In the rows, zero is written as 128.
Known rows:
dabra: [ 94 147 139 147 108 116 128 101 120 115 138 115 124 132 138 152 171 155
 131 102 119 111 101 143 130 142  93 149  88 122 129 122 143 121 153 143
 122 133 158 128 147 145 155 154 101 127]
trugror: [141 196 127 107 132 158  89  72 127  92 132 122 120  76 108 127 151 119
 138 156 135 159 144 160 164 168 143 122 109 143 167  95 153 125 170 136
  86 164 131 175 120 133 158 123 120 117]
zegon: [137 166 153 132 116 113  96 113  92 111 120 104 129  98  91 150 182 124
 141 137 136 127 105 137 171 130 119 113  73 169 151 111 155 110 167 146
 128 164 124 165 121 154 132 132 124 141]
pases: [151 154 160 143 119 135 118  95 107 104  92 100 133 132 107 140 171 131
 169  79 118 114  84 139 105 138 130 115 139 150 129 114 172 125 143  80
  88 121 141 167 173 138 119  73  92  96]
zotril: [118 161 111  90 113 165  88 104 121 170 146 142 146 136 108 169 119 141
 116 148 121 136 118 154 130 181 165 173 147  53 171  85 129 195 177 135
 183  88 121 125 104  94 116 140 116 109]
grevuvin: [156 191 142  57 122 168  81 119 123 131 107  64 127  89  47 186 113 123
 138 159 159 142  80 160 140 145 178 125 147 171 166  64 158 152 170  93
 115 146 119 180 105 135  91  55 129 108]
gatrem: [127 140 128  55 131 121  95 114 126  99 129  77 137 129 131 137 134 150
 133 122 164 127 128 180 120  89  86 128 161  86 106 118 163 122 137 140
 121 128 125 113 125 100 150 115 176 101]
dipe: [ 72 136 123 131 143 149 142  90 150 106 148 138 131 107 166 120 148 166
 145  95 120 129 133 197 101 167  83 155 151  78 126 109 153 112 149 141
 104  81 157  99 144 101 171 157 105 114]
kaplim: [109  95 159 119 185 111  89  82 122 113 139 139 111 103 127 133 171 142
 119  77 136 109 113 180 163  92  84 113 134 114  77 119 178 127 132 120
 129 159  96 123 166  67 156  92 127 142]
mufil: [113 136 172 139  87 106 136  92 111 106 132 101 121 132 132 138 172 144
 121 109 135 114  78 159  99 123 107 116  64 147 130 149 144 139 149 134
 123 150 145 124 150 181 171 124 137 157]
drigu: [107 148 137 120 166 146 128 106 113 123 143 112 109  60  94 141 141 152
 116 118 129 132 100 174 173 140 118 140 121 169 133 113 156 115 173 160
 111 131 114 136 110 126 135 124 121 149]
drisar: [140 142 161 136 101  96  83  66 119  67 102 108 121 157 181 101 163 122
 167 100 125 134 140 139  74 117  99  78 114 128 108 135 167 132 114 119
  73 161 145 128 191 142 157 114 130 124]
gager: [ 92 152 151 129 150 141 106 108 118 128 149 125 116  60  92 151 164 146
 110 137 145 126 100 176 183 140 114 134  94 154 138  96 150 112 169 152
 133 142 121 136 108 120 149 124 115 146]
folu: [144 189 135  77 111 122  24 108  98 126 118  97 139 117  92 169 131 101
 120 179 152 142 127 127 150 124 161 113 108 144 152  73 143 171 166 142
 159 170 107 151 105 121  95  95 138 138]
kugen: [ 92 182 117 144 105 175 133  91 136 134 142 135 146  81 135 119 144 153
 130 146 116 151 136 176 109 229 126 171 118  98 193  89 127 130 192 167
 125  69 168 125  90 137 149 176  86 123]
stomo: [ 95 111 161 126 179 138 139 125 112  75 116 123 126  48  86 126 135 127
 133  71 154  96  78 221 187 110  91 125 184 161  84 112 183  80 128 103
 102 127 101 131 136  69 106  40  95 130]
leba: [ 97  98 155 110 192 116 115 106 122 105 152 136 124  82 121 139 163 136
 122  99 136 101 113 194 171  90  74 119 128 108  78 127 180 108 128 114
 129 146  98 101 149  66 159 104 137 144]
brope: [114 155 114  89  92 130 138 107 116 149 124  65 129 165 136 169 114 181
 123 103 127 121  94 131  85 128 132 181 151 103 125 122 129 154 160 158
 141  92 155 110 122 153 128 148 130 106]
sagu: [105 171 135  67 118 128  94 132 120 136 148  80 134 107  85 177 128 147
 107 152 155 123 101 165 157 127 127 151 103 132 146  95 140 143 175 159
 163 145 120 135  90 138 128 116 153 127]
fami: [122 157 135  54  73  90 116 109 134  70 111  45 139 166 151 141 138 166
 129 104 164 121 125 154  94  85  78 144 143 107 100 132 144  97 137 146
 109 136 167 127 143 151 142 131 169 102]
dubok: [ 69 130 119  77 135 153 127 116 136 153 158 109 142 120 126 173 112 163
  98 124 135 104 108 188 126 143 110 188 155  62 120  95 132 162 162 132
 174  79 136  90 109  77 144 134 126 113]

Facts:
baskas fovul:d kedri:f steflol:domo
bavek daklan:kamudin fovul:a kedri:g steflol:dipe
bedak fovul:a kedri:f steflol:pledren
boklel fovul:d kedri:f
bragestok fovul:e kedri:f steflol:zigru
bratur daklan:graplu, stomo, sizur, meklaflen, dradrupen, leba fovul:a kedri:f steflol:lelikor
bredrer fovul:c kedri:i steflol:flibul
brefu fovul:e kedri:f steflol:pases
brevak fovul:e kedri:g steflol:troplel
bristere fovul:a kedri:k
brogrim daklan:tremebrik, lagren fovul:b kedri:i
brope daklan:boklel fovul:d kedri:g
budak fovul:a kedri:f steflol:baskas
bupluk daklan:stezirol, siplun, trugror, vikle, ninum fovul:a kedri:h steflol:butral
butral fovul:b kedri:i
dabra fovul:a kedri:g steflol:kludulis
diflur fovul:a kedri:h steflol:plizal
dipe daklan:gatrem, tonagrim fovul:b kedri:g steflol:lales
domo fovul:e kedri:g
dradrupen fovul:a kedri:i
dretri fovul:c kedri:i
drigu fovul:d kedri:g steflol:piplus
drinas daklan:trapa, poklen fovul:e kedri:h steflol:drigu
drinil daklan:traske, zegon fovul:b kedri:h steflol:gretok
drisar fovul:b kedri:f steflol:tuplo
droklena fovul:e kedri:h
droze fovul:b kedri:i steflol:meklaflen
druflis fovul:d kedri:h steflol:plistil
dubok daklan:groflos, bragestok fovul:a kedri:g
fami fovul:b kedri:g
fedrar fovul:a kedri:h
fenom daklan:graplu, dretri, tonagrim fovul:e kedri:f
fibru fovul:a kedri:g
fivul daklan:trapa, fluklik fovul:d kedri:g steflol:lagren
fladur fovul:e kedri:j
flibul daklan:kema, zegon fovul:e kedri:g steflol:puplisok
floklepli daklan:boklel, pases fovul:d kedri:j steflol:gifletrin
fluklik fovul:c kedri:f
flupul fovul:a kedri:j steflol:gike
folu fovul:a kedri:f
foskil fovul:d kedri:f steflol:tonagrim
foskovin daklan:traske, siplun, puplisok, grevuvin, ninum, gaplel fovul:d kedri:f steflol:mobunin
fozu daklan:gager, drigu, ninum, kidran fovul:d kedri:i steflol:klutral
gafek fovul:a kedri:f steflol:skedra
gager fovul:a kedri:g steflol:siplun
gaplel fovul:a kedri:f steflol:bragestok
gatrem fovul:b kedri:j
gifletrin daklan:flupul, mufas, gaplel fovul:a kedri:i steflol:kema
gike daklan:puplisok, folu, kise fovul:d kedri:h steflol:toskubas
gitin fovul:a kedri:i steflol:gaplel
gitol fovul:e kedri:h
gopel fovul:b kedri:k steflol:pubas
graplu fovul:a kedri:h steflol:skurim
gretok fovul:b kedri:g steflol:fladur
grevuvin fovul:e kedri:h
grezam fovul:b kedri:f
grezel fovul:d kedri:h steflol:suplom
groflos fovul:c kedri:f
kamudin fovul:a kedri:f steflol:budak
kaplim fovul:a kedri:k steflol:nuplem
kavor daklan:droze, plistil, grezam fovul:e kedri:f
kema fovul:a kedri:k steflol:brogrim
kidran fovul:b kedri:g steflol:foskil
kise fovul:a kedri:g steflol:bredrer
klemer daklan:stomo, stomur, plavir, lales fovul:a kedri:g steflol:zotril
kludulis fovul:a kedri:g steflol:graplu
klumek daklan:grezel, fedrar fovul:a kedri:h steflol:druflis
klumul daklan:foskil fovul:d kedri:f
klutral fovul:c kedri:f steflol:tremebrik
kugen daklan:radro, folu, butral, mulis fovul:b kedri:g steflol:diflur
kugul fovul:b kedri:k steflol:dretri
lagren fovul:c kedri:f
lales fovul:e kedri:h steflol:drinil
leba fovul:a kedri:j steflol:floklepli
lelikor fovul:c kedri:g steflol:poklen
mado daklan:bedak, butral, ninum, klutral fovul:b kedri:h steflol:grevuvin
mefur fovul:b kedri:f steflol:fivul
meklaflen fovul:c kedri:h steflol:zafli
mematrek fovul:c kedri:g
mobunin daklan:gretok, mufas, plizal, kludulis fovul:b kedri:f
moske daklan:fluklik, dradrupen, kaplim fovul:a kedri:g
mufas fovul:a kedri:f steflol:flupul
mufil fovul:a kedri:g steflol:napu
mulis fovul:b kedri:f
napu daklan:pledren, radro, sagu, plizal fovul:b kedri:k steflol:radro
napun fovul:a kedri:g steflol:bedak
ninum fovul:b kedri:k
nuplem fovul:d kedri:f
pases fovul:e kedri:i steflol:stobos
pekik daklan:kamudin, fibru, leba, kaplim fovul:a kedri:i
piplus daklan:postek fovul:d kedri:f
pitra fovul:a kedri:j steflol:fozu
plavir fovul:c kedri:j steflol:pluken
pledren fovul:b kedri:k steflol:stomo
plistil fovul:b kedri:f steflol:tegri
plizal fovul:b kedri:i
pluken fovul:c kedri:f steflol:fluklik
pofo fovul:a kedri:i steflol:stiklu
poklen fovul:d kedri:j steflol:siskal
poran fovul:e kedri:f
postek fovul:a kedri:f steflol:klemer
pubas daklan:trukles, fladur, kugul fovul:b kedri:k steflol:grezam
puplisok fovul:a kedri:f steflol:mufas
radro fovul:a kedri:i steflol:trila
refakul fovul:d kedri:g steflol:napun
sagu fovul:a kedri:g
siplun fovul:a kedri:k steflol:kaplim
siskal fovul:a kedri:g
sistek fovul:a kedri:f steflol:fami
sizur fovul:e kedri:j steflol:plavir
skedra fovul:b kedri:k
skurim daklan:gretok, groflos, stomo, fibru, kidran fovul:a kedri:f steflol:postek
stezirol fovul:a kedri:i
stiklu daklan:druflis, puplisok fovul:c kedri:g steflol:bristere
stobos fovul:c kedri:f
stomo fovul:e kedri:j steflol:sistek
stomur fovul:d kedri:f
suklim daklan:droklena fovul:a kedri:f steflol:zave
suplom fovul:d kedri:h
tegri daklan:kamudin fovul:a kedri:g steflol:trukles
tonagrim fovul:b kedri:f steflol:pekik
toskubas fovul:a kedri:g steflol:mematrek
trabre daklan:grezel, poran, mufas, budak, grevuvin fovul:e kedri:i steflol:brevak
trapa fovul:a kedri:f steflol:drisar
traske fovul:a kedri:k
tremebrik fovul:e kedri:g steflol:mefur
trila daklan:gitol, zegon fovul:a kedri:f steflol:klumek
troplel daklan:pluken, fami, drisar, poklen fovul:d kedri:g
trugror fovul:b kedri:h steflol:gafek
trukles fovul:b kedri:k
tuplo daklan:stobos fovul:e kedri:f steflol:mufil
vikle fovul:a kedri:j steflol:suklim
zafli fovul:a kedri:g steflol:sizur
zave daklan:mufil, plistil fovul:a kedri:i steflol:refakul
zegon fovul:a kedri:j steflol:bupluk
zigru fovul:e kedri:i steflol:bratur
zotril daklan:brefu, mufas, kludulis fovul:a kedri:i
zudigrun daklan:gafek, trukles, toskubas, sistek, poklen fovul:c kedri:g
zuvas fovul:a kedri:f steflol:brope

Rows:
No name comes twice in this set of rows, the named rows included.
[ 72 107 116 158 174 170  92  75 129 166 164 202 132  98 148 135 118 136
 134 112  93 139 146 185 118 198 133 159 167  59 120  70 151 172 152 126
 160  98 107  90 140  45 131 128  58 124] -> skurim
[132 161 155 146 110 122  77  95 104 122 108 124 130 114 110 144 182 125
 141 128 116 131 117 131 148 141 131 117  88 138 150 103 152 135 164 146
 121 146 126 155 143 145 132 121 112 135] -> kema
[112 152 151 168  73 136  97  67 107 158 147 170 141 128 141 127 146 120
 133 148 101 150 126 145  54 207 168 110  99 115 164 104 145 205 143 131
 141 105 120 120 144 151 160 123  89 154] -> trila
[146 129 151 135 129  83 128 101  98  89  91  79 101 150 140 136 171 146
 155  61 120 104 104 111 116  72  88 108 125 161  88 153 165  96 122 132
  87 162 145 137 182 154 150 123 139 136] -> poklen
[118 154 132  83  96 134 125 133 132 122 114  48 149 142 110 180 123 164
 139  94 143 110  67 166  80 122 122 159 156 134 140  99 149 132 152 117
 126  92 150 131 126 155  97  87 114  90] -> domo
[150 159 169 129  95 106  77  70 108  76 103 113 129 142 152 108 164 117
 154 131 133 148 137 145  81 129 110  64 107 149 130 125 169 140 120 133
  81 164 125 137 163 158 153  99 134 141] -> plistil
[119 182 139 127 105 136  77  83  98  52 100 139 136  78 118 100 155 114
 123 139 154 150 137 182 187 162 117 123 151 139 139 106 149 103 163 163
  95 144 127 169 115 115 113 124 105 126] -> pledren
[ 52 103 114  81 136 136 139 114 147 151 168 114 145 140 143 162 110 188
 112  94 135 105 101 199 100 119  88 192 169  38  93 108 129 159 146 133
 175  70 138  67 138  76 156 134 123 100] -> moske
[130 168 126  63 110 137  70  92 124 129 133 100 124 126  95 178 124 126
 115 152 155 134 114 140 158 126 148 132 127 117 143  93 144 170 161 129
 150 163 135 173 129 130 133 117 137 111] -> fedrar
[104  96 154 123 200 135 138 116 133 110 129 107 126  77 100 137 157 154
 150  60 128 100  89 205 130 114  98 121 169 131  84 100 192  95 128  89
 101 116 111 110 149  67 127  64 101 113] -> sizur
[117 135 104  96  62 140 145  72 138 100 125  78 152 216 172 139 114 206
 145  90 124 101 150 141  44 136 111 193 154  61 128 126 124 140 126 150
 123  49 199  85 119 164 150 173 119 105] -> zudigrun
[127 139 141 109 174 118  71  69 124  75 128 135 119 103 147 101 153 123
 155 112 131 135 154 172 128 106  86  95 139 116  88 100 183 113 123 126
  86 162 114 123 168  82 147  92 129 132] -> tonagrim
[110 114 153 126 190 100  66  85 119 107 141 150 109 107 126 133 143 117
 133 101 133 118 131 168 161  89  99  97 135 134  76 104 184 137 128 111
 120 181  86 122 163  65 143  83 120 145] -> kamudin

Now the same elements, written a new way:
Known rows:
kidran: [123 109 116 140 127 131  83 147 161 155 141 111 140 123 134 123 106 133
 138 178 144 156 168 161 136 148 130 138 134 159  78 169 144 152 113 115
 152]
fozu: [150 146 134 130 142 105 140 102 134 178 145 160 110 121 206 145 124 125
 142  74 157 148 108 155 131 162 185 123  90  84 177 107 109 102 149 169
  88]
fibru: [105 124  97 113 124 130 123 133 155  96 116 116 110 135  98 104 102 122
 109 189 115 120 137 146 131 105  87 132 144 153  85 139 145 146 129 125
 138]
nuplem: [144 147 172 138 100 113 152 147  78 134 104 126 108 144 117 145 145 129
 106  89 118 136  74 161 115  89 132 142 104 100 224  81 113 150 106 113
 105]
floklepli: [123 145 166 115 117 124 121  95 150 176 152 160 107  95 221 128 127 123
 167  76 129 153 110 106 151 120 199 116  92  89 123 127 120  97 156 156
 121]
trugror: [102 115 110 145 141 122 105 145 168 124 144 110 164 147 118 124 112 132
 156 148 146 155 176 158 123 179 163 136 136 141  74 154 117 151 111 111
 140]
napu: [ 96 114 167 135 123  98 114 133 153 164 153 169 130 136 129 148 151 131
 179  84 153 112 147 130 140 106 203 117 133 105 188 134 122  75 159 157
 105]
mufil: [124 121 107 127 138 140 139 139 128  96 112 110 118 127 102 112 117 124
 111 181 114 130 154 146 142 116  89 126 145 137  75 149 143 148 129 115
 144]
stiklu: [160 144 134 128 122 150 162  94 147 179 144 125 109 117 184 155 117 119
 118 115 146 129 141 151 144  87 208 126 104  91 145 162 139  62 156 153
 101]
klemer: [114 109  95 117 149 121 131  90 151 148 133 156 107 124 112 145 123 128
 121 150 136  86 147 133 151  93 148 117 146 128 134 184 156  68 162 164
  98]
postek: [140 119 108 126 140 138 145 135 125  88 109 110 132 127  93 108 121 129
 112 175 117 123 151 128 138 129 110 121 143 152  88 125 137 137 121 115
 136]
lales: [110 149 167 136 116 133 104 149 131 168 137 131 144 132 194 110 145 129
 128 104 112 144  92 104 119 117  86 131 104 139  89 116 110 153 120 116
 160]
kludulis: [193 121 107 123 118  97 117 141 141  88 114 132 125 148  97 111 156 124
 114 180 128 126 183 140 150  98  88 125 146 136  94 144 153 131 136 126
 156]
kise: [164 111  95 128 153 144 105 146 161  95 131 106 141 116 115 112 109 126
 116 184 128 148 185 145 145 181 103 118 146 164  69 177 172 145 123 108
 160]
klumul: [156 114 140 132 106 126 102  99 146 172 149 149 116 108 159 155 148 128
 136  79 144 135  85 126 130 111 187 133  98 108 158 171 136  89 158 155
  96]
brevak: [140 122  83 150 107 108 122 149 100 102 120 107 162 168  87 155 153 142
 105  90 154  87  85 159 100 137  73 142 143 177 170 170 117 152 105 123
  92]
kugul: [100 121 177 124 139 147  80 153 171 151 152 120 155 100 196 104 107 126
 178 165 115 159 169 120 144 167 163 119 117 125  68 136 134 148 128 109
 170]
zudigrun: [153 129 114 119 123 156 150  88 145 180 146 119 114 102 138 156 131 120
 121 103 146 128 126 143 135  85 156 125 114  88 147 173 144  65 154 158
 103]
zafli: [135 116 106 120 139 138 121 137 141  88 108 115 125 123  91 110 121 123
 109 184 109 137 158 145 143 117  94 124 145 146  92 146 150 140 126 111
 156]
refakul: [163 121 134 141 100 132 108 151 141 125 133 113 122 125 115 155 146 128
 118  99 126 148  84 145 124 128  94 143 120 125 110 172 126 156 110 115
 122]
fladur: [ 95 153 171 135 107 129 135 138  69 146 111 140 113 114 189 111 151 128
 112  94 109 138  77  93 114  87  66 129 108 125 197  61  99 155 112 125
 152]

Rows:
No name comes twice in this set of rows, the named rows included.
[207 119  77 155 153  86  90 139 152 169 152 166 178 166 106 153 163 139
 125  76 161  74 185 152 102 169 159 139 129 157 130 168 121  78 145 170
  85] -> trabre
[120 147 139 148 106 139 114 148 126 178 120 117 120 150 195 131 140 138
 107 120 113 149  87 159 116 104  92 141 112 143 112 137 107 154 113 122
 140] -> tremebrik
[134 141  82 125 154 118 144 145 168 128 122 112 145 159 158 106  82 127
 116 185 133 142 183 162 128 191 159 123 139 143  74 120 137 142 114 116
 128] -> pitra
[130 117 169 141 131 128 115  97 139 166 154 166 122 100 151 156 158 127
 177  78 146 138 104  75 144 137 176 122  98  89 154 163 125  90 158 136
 104] -> gike
[116 106  85 153 148 115  87 125 162 172 154 143 144 128  90 157 133 143
 160  98 153 137 176 148 141 162 168 132 142 147 126 179 154  79 157 159
  91] -> kugen
[109 110 149 135 162 157  66 108 160 175 155 159 156  92 221 149 153 123
 177  76 128 157 149  33 136 159  79 111 102 145  82 179 148  93 161 148
 159] -> drinas
[ 86 111 166 130 127 127 106 110 144 175 145 161 111 104 198 135 119 137
 152 113 140 154 136 152 164  89 191 120 121  99 188 153 130  78 160 161
 117] -> dipe
[189 111  82 152 120 111  74 144 161 146 145 108 174 150  83 153 158 136
 128  93 153 152 161 111 104 172  76 140 137 173  76 179 143 153 104 129
 137] -> brefu
[148 118  74 133 161 120 130 147 163 101 134 102 158 151  95 111 103 128
 121 177 147 131 178 153 118 199 123 126 142 159  70 146 136 148 112 118
 123] -> vikle
[125 129 113 117 149 101 135  92 145 140 142 169 124 141 118 132 142 127
 149 134 146  73 171 120 148 103 198 111 143 115 137 147 143  67 162 154
 104] -> klumek
[110 144 103  95 154 132 125 136 169 151 141 113 125 108 208 105  84 118
 130 190 108 158 189 136 135 165 157 114 126 153  74 113 140 148 121 117
 155] -> leba

Now the same elements, written a new way:
Known rows:
trila: [118 121 123 140 170 116 118  71 105 195 169  96 162 135 126  71  96  25
 106 139  73 165 162  87 102 138 124 118 165  62 162  78 144 170 114]
bredrer: [144 153 109 150 122 122 135 119 130 124 103 140 126 118 111 106 158 151
 151 103 117 153  91 117 180 122 141  98 147 123 162 138 178 166 104]
toskubas: [ 88 180 137 133 111 123 124 135 168 152 113 139 123 114  97  54 167 118
 145 156 135 125  74 121 101  93 159 126 137 149 135 124 155 122 166]
fladur: [105 170 113 127 139 111 117  91 141 163  62 172 141 114 116  67 116 116
  96 156 118 130  84 113 121 110 187 130  84 150 117 138 156 117 115]
suplom: [138 136 157 139 156 108 160  95 114 141  79 119 113 106 120  87 144 116
 117 103 131 118 143 139 122 165 146 133 116 135 127 152 163 175 147]
piplus: [131 147 174 136 147 113 193  75 104 144 115 104 131 108 133  94 142 109
 135 125 127 118 156 126 122 171 146 134 130 144 113 124 157 171 149]
refakul: [135 150 149 173 187 171 152  87 100 112 114 142 146  28 148  75 122 173
 116 114 123 102 154 173 126 129  96 169 158 137 166  98 141 148 143]
floklepli: [124 138 155 161 140 152 178  75 106 144 138 117 149  94 117  87 151 118
 140 106 122 136 135 131 174 159 125 135 166 129 165 110 180 173 106]
grezel: [155 129 150 141 162 119 145 141 135 104  76 125  92  93 109  88  83 142
 142  95 120 120 133 125 100 124 123 113 153  92 155 151 158 198 142]
trukles: [121 179 122 145 178  79 124  90 128 149  48 134 154 126  60  64 144 161
 164 145 115  83 120 142 118 133 160 131  79 148 139 173 154 146 157]
sizur: [131 131  68 153 120 170 152 152 152 154  88 156 123 106 159 153 118 113
 126 154 140 161  62 145 151 120  90 100 133  76 113 120 151 105 117]
troplel: [122 157 181 143 143 109 185  41  86 167 136 106 150 102 120  67 195  91
 133 120 126 123 153 137 146 179 170 157 120 168 127 123 164 152 151]
flibul: [127 184 137 115  95 128 136 129 127 144 177 105 116 104 161  77 170 110
 135 118 110 204 101  69 151  98 161 107 168 130 125  99 155 165 131]
domo: [129 166 120 121 143 107 131 107 126 164 104 125 121 109 154  85 122 108
  95 142 118 147 122 104 113 131 168 134 105 127  93 132 126 133 139]
druflis: [145  99 137 139 193 112 128 111 122 148  89 119 117 123  91  61  83  88
 145  96  93 122 161 120  90 111 108 113 173  46 191 133 165 190 140]
pitra: [119 143 118 155 134 146 121 116 146 141 120 134 129  96 126  92 126 108
 108 139 114 154 111 113 141 127 127 127 140 121 149 121 176 150 102]
gifletrin: [132 144 125 149 131 138 117 116 125 125 148  90 122  79 139  98 117 103
  87  99 101 209 144  97 181 141 120 120 167 101 151 119 167 212  61]
mado: [175 141 139 143 151 106 151  85  89 122 152  88 111  98 160 100 142 126
 126  64 108 169 172  86 156 156 111 125 161 120 152 125 156 223  97]
tremebrik: [131 174 115 125 133 143 111 147 142 155 112 145 130 100 141  75 119 131
 128 139 118 147  91 113 113  77 128 119 153 107 133 112 126 121 146]
groflos: [168 139 108 134 146 122 193 131 136 143  77 153 100 117 166 146  86 133
 153 137 141 108 119 125  94 150 117 103 111  90  97 139 119 151 146]
stezirol: [128 143 120 135 149 104 107 137 159 115  69 123  88  93 113  96  68 129
  89 108 119 163 118 105 118 131 153 122 112 118 119 159 164 200  79]

Rows:
No name comes twice in this set of rows, the named rows included.
[154 165 150 134 148 115 152  98  99 137 159 108 118  88 158  78 126 125
 127  88  97 163 160  79 143 129 138 123 162 103 142 109 127 198 117] -> stiklu
[155 121 144 165 141 148 163 115  98 111 140  88 119  86 129 114 142 112
 125  74 115 195 156 127 199 170 105 122 172  94 169 131 192 210  83] -> fozu
[122 151 104 145 126 135  99 126 149 147 102 135 135 110 118  95 144 120
 111 120 120 191  76 106 178 100 135 106 135 116 142 124 166 138 102] -> zigru
[169 149 117 130 169  81 141 145 146  85  44 116  87  94 108 100  53 193
 159  98 104 133 157 111  89 125 135 117 100  89 136 184 136 213 134] -> ninum
[149 154 109 140 141 123 185 116 137 162  58 171 121 128 150 125 113 126
 146 168 140  81  98 142  92 154 132 115  89 128  94 141 131 124 157] -> fluklik
[122 175 122 157 165 111 125  94 130 140  77 134 150 105  71  70 152 171
 178 133 113 103 113 138 138 114 132 137 113 134 165 143 159 141 151] -> kugul
[161 144 143 143 137 115 207  77  89 135 154  92 112 106 187 137 126 105
 125  96 113 153 191  90 128 198 126 131 121 131 106 119 135 212 102] -> mobunin
[123 169 113 133 151 107 119 114 136 147  93 105 127  93 107  92 125 116
 105 134 107 163 134 129 132 148 158 143  96 129  96 153 148 156 123] -> bristere
[153 128 143 146 155 137 175 150 131 115  91 119  97  97 137 107  97 135
 154 108 122 121 148 134  90 129 112 117 157  82 145 132 145 182 151] -> drigu
[118 165 133 128 144 108 135 116 139 162 117 115 110  89 142  85 128 107
 102 142 119 142 125 113  96 146 157 134 110 141  89 132 142 152 138] -> siskal
[149 142 185 134 110 125 167 128 125 106 165  84  93  99 135  79 171 127
 160  67 122 193 138  89 162 141 137 107 188 127 164 128 191 226 122] -> gike
[123 157 128 150 171 116 153  80 123 170  97 150 155 148  98  66 136 123
 182 151 104  80 117 122  96 113 121 114 147 129 181  98 146 128 153] -> drisar
[124 122  80 152 134 164 117 174 165 146  95 141 112 105 139 134 123 117
 127 156 150 138  75 158 126 124  67 107 135  96 122 135 148 112 142] -> graplu

